100 91 95 111 98 106 129 87 104 98
101 99 90 134 81 115 122 87 109 98
102 96 97 87 95 72 93 101 99 86
100 94 107 119 106 89 72 116 93 106
104 102 107 63 95 98 107 92 109 106
95 110 107 111 103 149 107 106 95 123
98 110 100 111 101 89 93 121 95 110
=>
98 100 91 95 111 98 106 129 87 104
98 101 99 90 134 81 115 122 87 109
86 102 96 97 87 95 72 93 101 99
106 100 94 107 119 106 89 72 116 93
106 104 102 107 63 95 98 107 92 109
123 95 110 107 111 103 149 107 106 95
110 98 110 100 111 101 89 93 121 95

91 82 126 118 156 65 107 88 131
143 103 76 78 105 128 82 122 134
146 122 86 82 51 146 59 135 120
=>
131 91 82 126 118 156 65 107 88
134 143 103 76 78 105 128 82 122
120 146 122 86 82 51 146 59 135

103 100 100 100 98 97 100 103 91 101
103 97 115 38 103 100 92 107 101 98
107 100 104 74 102 99 97 104 78 82
102 103 121 74 104 98 97 100 91 101
101 89 126 116 100 95 100 100 144 101
101 100 123 90 103 98 93 100 101 101
=>
101 103 100 100 100 98 97 100 103 91
98 103 97 115 38 103 100 92 107 101
82 107 100 104 74 102 99 97 104 78
101 102 103 121 74 104 98 97 100 91
101 101 89 126 116 100 95 100 100 144
101 101 100 123 90 103 98 93 100 101

56 113 86 147 120
103 158 94 139 105
81 63 101 109 97
81 91 106 106 101
126 142 98 125 92
111 86 120 81 96
128 95 124 72 93
76 117 85 143 94
=>
120 56 113 86 147
105 103 158 94 139
97 81 63 101 109
101 81 91 106 106
92 126 142 98 125
96 111 86 120 81
93 128 95 124 72
94 76 117 85 143

47 78 91
61 150 87
=>
91 47 78
87 61 150

99 118 128 126 120 92 65 96 117 77 101 114 112 102 117 92
112 124 128 101 96 85 53 102 104 87 108 109 83 126 110 95
97 127 127 102 140 71 104 87 95 106 118 100 97 120 105 78
110 70 100 97 96 98 103 115 107 101 116 63 97 115 112 53
153 104 107 101 126 88 98 100 93 87 100 114 78 93 110 78
=>
92 99 118 128 126 120 92 65 96 117 77 101 114 112 102 117
95 112 124 128 101 96 85 53 102 104 87 108 109 83 126 110
78 97 127 127 102 140 71 104 87 95 106 118 100 97 120 105
53 110 70 100 97 96 98 103 115 107 101 116 63 97 115 112
78 153 104 107 101 126 88 98 100 93 87 100 114 78 93 110

55 65 130
114 71 107
91 79 74
143 153 109
114 132 114
116 98 40
157 79 107
=>
130 55 65
107 114 71
74 91 79
109 143 153
114 114 132
40 116 98
107 157 79

108 102 58 56
100 87 69 59
52 58 109 105
78 87 105 111
137 115 70 58
120 114 110 107
144 141 94 100
150 137 71 69
87 102 157 165
93 110 151 163
89 73 61 48
=>
56 108 102 58
59 100 87 69
105 52 58 109
111 78 87 105
58 137 115 70
107 120 114 110
100 144 141 94
69 150 137 71
165 87 102 157
163 93 110 151
48 89 73 61
---
122 149 125
139 127 125
98 143 110
117 143 101
123 158 55
=>
149 125
127 125

79 62 160
116 137 98
44 83 129
96 94 90
=>
62 160
137 98

63 132 142
59 105 62
96 106 76
86 113 123
47 139 38
=>
132 142
105 62

80 97 97 151
80 129 142 116
89 81 82 151
114 65 52 107
118 107 105 46
=>
97 97
129 142

63 147 85 135
142 48 139 90
68 96 69 108
=>
147 85
48 139

47 135 117 46 40
48 43 153 55 64
55 80 137 107 150
98 53 97 156 154
=>
135 117
43 153

129 77 152 85 110
145 97 121 74 129
=>
77 152
97 121

102 160 108 107
86 107 101 85
73 99 71 132
74 115 97 83
110 132 103 116
=>
160 108
107 101
---
81 80 73 93 81 76 57 116 143 134 122 91 81 103 106
102 99 46 110 87 108 60 121 68 151 94 116 95 121 116
75 74 77 119 88 77 72 128 130 121 109 107 82 106 113
52 105 93 119 72 97 78 97 138 116 131 90 88 102 96
=>
106 81 80 73 93 81 76 57 116 143 134 122 91 81 103
116 102 99 46 110 87 108 60 121 68 151 94 116 95 121
113 75 74 77 119 88 77 72 128 130 121 109 107 82 106
96 52 105 93 119 72 97 78 97 138 116 131 90 88 102

126 52 132 110 139 124 93 70
113 103 98 75 103 99 125 115
106 122 89 90 109 98 102 118
121 98 108 97 118 112 85 101
88 87 101 115 86 96 86 101
=>
70 126 52 132 110 139 124 93
115 113 103 98 75 103 99 125
118 106 122 89 90 109 98 102
101 121 98 108 97 118 112 85
101 88 87 101 115 86 96 86

50 90 114 131 79 71 98 66 131 39 116 108 61
56 92 113 102 90 93 88 89 120 72 96 121 86
=>
61 50 90 114 131 79 71 98 66 131 39 116 108
86 56 92 113 102 90 93 88 89 120 72 96 121

45 56 85 136 123 143 128 102 124 77
60 87 87 91 95 102 96 35 106 47
66 86 71 121 94 126 86 98 96 106
56 88 101 105 98 100 74 81 106 88
103 98 50 98 78 136 95 59 69 97
=>
77 45 56 85 136 123 143 128 102 124
47 60 87 87 91 95 102 96 35 106
106 66 86 71 121 94 126 86 98 96
88 56 88 101 105 98 100 74 81 106
97 103 98 50 98 78 136 95 59 69

55 134 155 129 115 94 39 132 94 117 95
87 151 142 83 66 148 106 105 161 82 102
151 115 110 114 141 79 117 127 84 101 156
128 88 70 100 96 141 157 103 130 117 111
53 132 158 131 115 94 38 125 96 121 86
88 152 146 80 65 146 105 100 164 78 97
86 152 147 82 64 147 104 98 165 80 95
54 127 148 131 113 95 40 131 95 123 92
=>
95 55 134 155 129 115 94 39 132 94 117
102 87 151 142 83 66 148 106 105 161 82
156 151 115 110 114 141 79 117 127 84 101
111 128 88 70 100 96 141 157 103 130 117
86 53 132 158 131 115 94 38 125 96 121
97 88 152 146 80 65 146 105 100 164 78
95 86 152 147 82 64 147 104 98 165 80
92 54 127 148 131 113 95 40 131 95 123

133 89 135 100 135 139 107 82 105
106 78 135 100 100 121 143 113 114
126 100 100 135 135 137 92 73 113
142 83 135 135 135 50 103 89 124
137 83 135 135 100 94 112 87 44
=>
105 133 89 135 100 135 139 107 82
114 106 78 135 100 100 121 143 113
113 126 100 100 135 135 137 92 73
124 142 83 135 135 135 50 103 89
44 137 83 135 135 100 94 112 87

122 79
87 85
94 97
122 99
93 118
91 79
90 150
108 97
81 114
97 96
=>
79 122
85 87
97 94
99 122
118 93
79 91
150 90
97 108
114 81
96 97

73 95 123 103 90 89 98 97 80 70
42 88 110 110 87 75 123 81 123 81
=>
70 73 95 123 103 90 89 98 97 80
81 42 88 110 110 87 75 123 81 123
---
39 64
120 137
117 121
110 155
48 139
=>
39 64
120 137
117 121

51 82 39
158 121 165
139 114 144
113 105 116
=>
51 82
158 121
139 114

55 53 54 141 142
57 78 124 65 65
88 139 64 53 118
58 93 142 57 52
=>
55 53
57 78
88 139

105 117
80 100
159 91
120 110
116 95
=>
105 117
80 100
159 91

148 155 146
98 137 114
132 65 148
89 100 118
75 81 88
=>
148 155
98 137
132 65

129 106 98 108
82 112 126 118
82 161 83 123
=>
129 106
82 112
82 161

109 90 149
92 68 146
117 143 65
53 56 115
121 143 79
=>
109 90
92 68
117 143
